Below is a small trained network, with its code and all its weights. Each question gives an input and a class and asks what happens when units are switched off, that is, made to give their printed mean instead of their output.

import numpy as np


def w(rows, s, z=0):
    codes = np.array(rows[::2]) - 128.0
    scale = np.full(codes.shape[1], s)
    scale[-1] = z or s
    return codes * scale


def f(y):
    return np.maximum(y, 0)


def log_softmax(a):
    a = a - a.max(-1, keepdims=True)
    return a - np.log(np.exp(a).sum(-1, keepdims=True))


def net(x, mask):
    res = np.array(x, float).reshape(1, 8) / 4 @ E
    y = f(res @ A[0][:, :-1].T + A[0][:, -1])
    res = res + np.where(mask, y, B[0][:, -1]) @ B[0][:, :-1]
    return log_softmax(res[-1] @ U[:, :-1].T + U[:, -1])


A, B = {}, {}
E = w([
[141,138,105,79,145,100,121,103,105,129,89],'x0',
[183,201,112,209,51,16,169,145,37,94,182],'x1',
[156,102,160,108,129,112,130,123,124,130,124],'x2',
[147,210,193,52,203,219,173,148,109,15,215],'x3',
[108,135,92,164,126,148,159,141,158,153,208],'x4',
[154,119,117,104,150,99,136,102,133,113,102],'x5',
[104,114,130,149,101,143,127,137,134,86,102],'x6',
[31,64,185,189,249,134,227,28,1,125,103],'x7',
],0.008)
A[0] = w([
[154,155,132,152,93,76,137,157,64,110,143,66],'N0',
[162,125,118,106,124,153,113,129,199,128,129,137],'N1',
[174,145,104,96,80,141,136,160,158,121,127,160],'N2',
[126,79,121,87,135,200,122,139,148,141,108,33],'N3',
[80,97,160,146,178,141,180,89,93,139,121,175],'N4',
[200,204,127,196,62,30,155,153,47,72,149,30],'N5',
[174,157,120,98,80,112,83,156,189,111,143,157],'N6',
[151,84,92,199,106,90,65,122,168,221,70,88],'N7',
[202,180,110,72,40,144,76,157,218,124,139,178],'N8',
[178,189,134,183,92,50,139,123,80,79,158,6],'N9',
[65,77,155,184,205,155,199,61,12,147,119,181],'N10',
[160,186,193,65,178,199,162,152,139,19,198,78],'N11',
[115,86,137,201,112,143,130,110,159,88,99,46],'N12',
[83,61,143,43,202,244,98,132,255,173,78,43],'N13',
[132,157,134,107,95,100,160,155,67,54,173,84],'N14',
[96,122,141,99,137,157,84,96,159,125,138,84],'N15',
[129,9,74,187,68,70,118,120,142,238,75,73],'N16',
[161,175,132,73,152,180,126,121,112,57,158,122],'N17',
[173,170,113,87,85,138,103,165,211,128,121,191],'N18',
[193,174,115,63,173,215,139,144,93,26,170,117],'N19',
],0.0088,0.0021)
B[0] = w([
[159,114,98,127,178,151,126,70,143,159,125,176],'N0',
[165,113,131,112,128,118,103,136,108,118,140,170],'N1',
[128,98,148,101,153,134,125,144,109,85,143,179],'N2',
[141,126,80,157,110,165,125,138,165,161,149,163],'N3',
[163,122,126,129,130,126,116,170,105,61,164,199],'N4',
[168,70,57,152,121,182,115,105,172,203,124,224],'N5',
[140,108,137,124,143,104,146,138,54,80,183,200],'N6',
[43,196,183,124,129,104,155,117,120,160,127,205],'N7',
[154,110,140,119,167,131,131,165,66,23,153,238],'N8',
[152,88,71,137,116,175,94,116,166,179,102,195],'N9',
[177,107,136,85,142,134,114,202,78,11,167,252],'N10',
[62,179,197,129,101,69,134,106,157,172,90,227],'N11',
[145,168,124,91,168,104,138,120,102,152,142,149],'N12',
[198,69,14,189,106,166,119,73,154,225,123,233],'N13',
[134,129,98,132,125,123,127,108,146,177,121,179],'N14',
[159,119,124,114,146,118,109,106,132,170,129,155],'N15',
[51,207,216,111,97,92,145,111,178,137,91,222],'N16',
[52,161,140,128,95,124,153,136,122,148,106,187],'N17',
[150,111,135,119,155,152,137,172,105,47,123,208],'N18',
[59,182,182,134,112,83,134,111,152,144,94,212],'N19',
],0.012,0.016)
U = w([
[163,106,130,106,159,113,143,168,51,12,158,254],'0',
[42,195,176,120,88,66,170,85,146,141,100,57],'1',
[193,71,54,158,122,157,116,60,155,188,124,99],'2',
],0.011,0.00029)

Each question gives the input, the list of numbers given to net, and the class t.
The units are the neurons (one row each of A and B). Each row of codes is followed by its name. A weight is (code - 128) times the scale printed after its matrix; where a second scale follows, it is the last column's (A, B and U).
mask holds one flag per neuron, in row order. A switched-off neuron (its flag False) gives its mean, the last column of its row in B, instead of its output. The means were averaged over made-up inputs and are rounded, as every weight is.
A unit's drop is (log p(t) with every unit on - log p(t) with that unit switched off) / (log p(t) with every unit on - log p(t) with every unit switched off).
The circuit of an input: a set's keep is (log p(t) with only the set's units on - log p(t) with every unit switched off) / (log p(t) with every unit on - log p(t) with every unit switched off). Starting from the 12 units with the biggest drops (on a tie, the unit counted first), units are removed one at a time, each time the one whose removal leaves the highest keep (on an exact tie, the one counted first), for as long as the keep stays at least 0.8.
circuit, biggest first: the units of the circuit, biggest drop first
k most important neurons: the k neurons with the biggest drops, biggest first
drop of u: that unit's drop, to one decimal
input [7,4,-7,-7,-5,2,-8,-8], class 0: circuit, biggest first => N8
input [0,5,-7,4,-7,-2,5,0], class 2: 2 most important neurons => N5, N16
input [-3,8,3,8,-5,2,8,-2], class 1: 4 most important neurons => N11, N19, N13, N17
input [7,-5,0,-5,-2,1,-1,-1], class 1: 2 most important neurons => N16, N7
input [-7,3,4,-7,6,8,-8,8], class 0: 2 most important neurons => N10, N4
input [8,3,-6,-3,-1,3,-8,2], class 1: 4 most important neurons => N13, N8, N16, N3
input [2,-5,-4,-6,1,-6,4,6], class 0: 3 most important neurons => N10, N11, N4
input [-4,5,-5,-4,8,6,-4,1], class 2: 2 most important neurons => N5, N11
input [0,6,6,7,3,1,-2,1], class 1: 2 most important neurons => N11, N19
input [-1,8,2,7,-6,7,-2,0], class 2: 3 most important neurons => N5, N9, N16
input [6,-1,-7,8,-6,4,5,-6], class 1: 3 most important neurons => N11, N19, N10
input [-8,6,6,-7,4,-1,-7,-2], class 1: 3 most important neurons => N16, N7, N13
input [3,7,2,0,6,-7,-3,-5], class 2: 3 most important neurons => N5, N10, N9
input [6,-6,1,3,-6,8,-7,-2], class 2: circuit, biggest first => N13
input [-4,8,5,6,1,7,3,-6], class 2: 2 most important neurons => N5, N9
input [5,-3,-2,5,7,1,-1,-3], class 1: 2 most important neurons => N11, N10
input [6,-3,7,1,-8,1,7,-1], class 2: drop of N10 => 0.1
input [7,-1,-5,2,2,-2,-8,-1], class 1: drop of N8 => 0.1
input [-2,-5,-1,-4,6,-8,0,8], class 0: drop of N10 => 2.0
input [4,7,0,-1,3,-5,-7,5], class 2: drop of N5 => 0.4
input [-1,0,4,-6,7,-6,-1,-8], class 0: most important neuron => N8
